[[-0.24 -0.53  2.33  4.09]
 [ 5.29 -0.48 -2.84  1.26]
 [-4.35 -0.08  3.52  1.86]
 [-1.32  0.80 -4.19  6.96]
 [ 3.08  0.54 -2.08  3.89]]
->
[[-0.53  2.33]
 [-0.48 -2.84]]

[[ 1.56  2.42 -3.84]
 [ 1.88  3.29 -5.38]]
->
[[ 2.42 -3.84]
 [ 3.29 -5.38]]

[[-1.38 -0.43  3.03  3.42 -1.74]
 [-2.66 -2.23  0.84  0.11 -1.15]
 [ 4.03  0.34 -3.54  7.12 -3.18]
 [ 2.75  3.10 -1.64 -3.80  2.58]]
->
[[-0.43  3.03]
 [-2.23  0.84]]

[[ 0.74 -4.32 -2.00 -0.76]
 [-2.46 -2.88 -5.72 -2.14]]
->
[[-4.32 -2.00]
 [-2.88 -5.72]]

[[-0.59  1.92  3.25  5.54 -1.32]
 [ 0.81  2.58  5.41  0.32  0.56]
 [ 2.29 -3.83 -0.38  3.75 -1.46]
 [ 1.32  0.35  0.08 -1.07 -3.37]
 [ 0.06 -2.00  5.08  5.50  1.78]]
->
[[1.92 3.25]
 [2.58 5.41]]

[[-0.14 -0.66 -5.10 -3.19]
 [-2.80 -0.27  1.27  2.80]
 [ 0.28  1.39  4.26 -3.19]
 [-2.24  4.66  1.91 -1.67]]
->
[[-0.66 -5.10]
 [-0.27  1.27]]
---
[[ 0.11  3.72  3.01  0.68]
 [ 1.32 -2.30  0.38 -1.42]
 [ 0.88 -2.80 -1.08 -2.69]
 [ 3.16  0.55  5.38 -5.45]]
->
[[ 3.16  0.55  5.38 -5.45]
 [ 0.88 -2.80 -1.08 -2.69]
 [ 1.32 -2.30  0.38 -1.42]
 [ 0.11  3.72  3.01  0.68]]

[[-1.42  1.66  2.03  4.24 -0.08 -1.15 -3.71  1.41  1.73  1.89  0.24  1.18
  -0.33 -2.00 -1.76]
 [-2.08  1.89  0.82  0.90  0.28 -3.05  2.49  0.40  2.28  2.08 -5.56 -1.82
  -1.74  0.70 -0.25]]
->
[[-2.08  1.89  0.82  0.90  0.28 -3.05  2.49  0.40  2.28  2.08 -5.56 -1.82
  -1.74  0.70 -0.25]
 [-1.42  1.66  2.03  4.24 -0.08 -1.15 -3.71  1.41  1.73  1.89  0.24  1.18
  -0.33 -2.00 -1.76]]

[[ 0.38 -1.01 -1.90 -0.43  2.32 -1.47  0.15]
 [-1.23  2.60  4.97  1.27 -5.72  3.05 -0.04]
 [ 0.22  1.19  1.45 -0.52 -3.02  3.15 -1.25]
 [-0.72  0.36  1.37  0.94 -0.74 -0.61  0.80]
 [-0.07  0.53  0.82 -0.03 -1.31  1.05 -0.34]
 [-0.61 -0.18  0.48  0.99  0.64 -1.74  1.11]
 [ 1.02 -0.35 -1.64 -1.43  0.36  1.45 -1.33]
 [-0.31 -0.14  0.25  0.51  0.33 -0.88  0.51]
 [-0.75  0.93  2.20  0.88 -2.02  0.52  0.47]]
->
[[-0.75  0.93  2.20  0.88 -2.02  0.52  0.47]
 [-0.31 -0.14  0.25  0.51  0.33 -0.88  0.51]
 [ 1.02 -0.35 -1.64 -1.43  0.36  1.45 -1.33]
 [-0.61 -0.18  0.48  0.99  0.64 -1.74  1.11]
 [-0.07  0.53  0.82 -0.03 -1.31  1.05 -0.34]
 [-0.72  0.36  1.37  0.94 -0.74 -0.61  0.80]
 [ 0.22  1.19  1.45 -0.52 -3.02  3.15 -1.25]
 [-1.23  2.60  4.97  1.27 -5.72  3.05 -0.04]
 [ 0.38 -1.01 -1.90 -0.43  2.32 -1.47  0.15]]

[[ 4.68  6.80 -1.28  2.28 -0.71 -1.46]
 [ 3.37 -2.01  2.90  3.14  0.33  2.51]
 [ 4.59 -1.12  2.62  4.17 -1.48  4.32]
 [-1.02 -4.13  3.71  0.25  1.07 -4.43]
 [ 4.99  5.54 -2.75  0.11  1.14 -1.29]
 [ 5.22  4.89 -2.18  0.98  1.48 -1.74]
 [ 3.93 -4.85 -3.70 -3.20 -1.99 -2.60]
 [-2.05 -0.35  3.42  0.33  2.27  4.41]
 [-2.72  0.54 -0.72 -4.08  3.31  6.12]
 [ 3.18 -0.42  4.10 -1.13 -4.62 -3.26]]
->
[[ 3.18 -0.42  4.10 -1.13 -4.62 -3.26]
 [-2.72  0.54 -0.72 -4.08  3.31  6.12]
 [-2.05 -0.35  3.42  0.33  2.27  4.41]
 [ 3.93 -4.85 -3.70 -3.20 -1.99 -2.60]
 [ 5.22  4.89 -2.18  0.98  1.48 -1.74]
 [ 4.99  5.54 -2.75  0.11  1.14 -1.29]
 [-1.02 -4.13  3.71  0.25  1.07 -4.43]
 [ 4.59 -1.12  2.62  4.17 -1.48  4.32]
 [ 3.37 -2.01  2.90  3.14  0.33  2.51]
 [ 4.68  6.80 -1.28  2.28 -0.71 -1.46]]

[[-0.42 -4.60  3.85 -2.46 -0.25  0.27  0.53  2.26  1.25 -0.36]
 [ 1.24 -1.29  0.75  0.86  0.96  5.64  0.24  1.95  0.20 -3.24]
 [-2.99 -2.94  1.59  2.95  2.82 -1.60 -3.67 -1.95 -2.48 -0.12]
 [-1.91 -4.37 -3.83  0.71 -4.86 -1.86 -6.06 -0.28 -0.39 -0.87]
 [ 0.18 -1.51 -1.60 -1.62  1.89  0.09  2.31  0.35 -5.14  0.62]
 [-4.73  4.39 -0.47  0.15 -2.58  2.63  1.38  5.04 -0.92  1.89]]
->
[[-4.73  4.39 -0.47  0.15 -2.58  2.63  1.38  5.04 -0.92  1.89]
 [ 0.18 -1.51 -1.60 -1.62  1.89  0.09  2.31  0.35 -5.14  0.62]
 [-1.91 -4.37 -3.83  0.71 -4.86 -1.86 -6.06 -0.28 -0.39 -0.87]
 [-2.99 -2.94  1.59  2.95  2.82 -1.60 -3.67 -1.95 -2.48 -0.12]
 [ 1.24 -1.29  0.75  0.86  0.96  5.64  0.24  1.95  0.20 -3.24]
 [-0.42 -4.60  3.85 -2.46 -0.25  0.27  0.53  2.26  1.25 -0.36]]

[[ 1.33 -2.98 -3.31 -2.43]
 [ 2.07  0.53  2.75  2.47]
 [-6.29  3.94  6.42 -0.21]
 [-4.08 -3.87  3.08 -5.32]
 [ 5.53  5.12  2.71 -5.83]
 [ 2.85 -1.67 -5.66 -4.40]
 [ 0.31 -2.64 -4.82  6.01]]
->
[[ 0.31 -2.64 -4.82  6.01]
 [ 2.85 -1.67 -5.66 -4.40]
 [ 5.53  5.12  2.71 -5.83]
 [-4.08 -3.87  3.08 -5.32]
 [-6.29  3.94  6.42 -0.21]
 [ 2.07  0.53  2.75  2.47]
 [ 1.33 -2.98 -3.31 -2.43]]

[[-0.10  5.35  0.39  0.30  0.99  0.84  0.43 -1.26 -2.18 -0.47  0.04 -0.05
   1.20 -0.11  0.64 -0.37]
 [-0.08  5.32  0.31  0.29  1.01  0.76  0.43 -1.30 -2.16 -0.39  0.00 -0.06
   1.22 -0.14  0.64 -0.36]]
->
[[-0.08  5.32  0.31  0.29  1.01  0.76  0.43 -1.30 -2.16 -0.39  0.00 -0.06
   1.22 -0.14  0.64 -0.36]
 [-0.10  5.35  0.39  0.30  0.99  0.84  0.43 -1.26 -2.18 -0.47  0.04 -0.05
   1.20 -0.11  0.64 -0.37]]
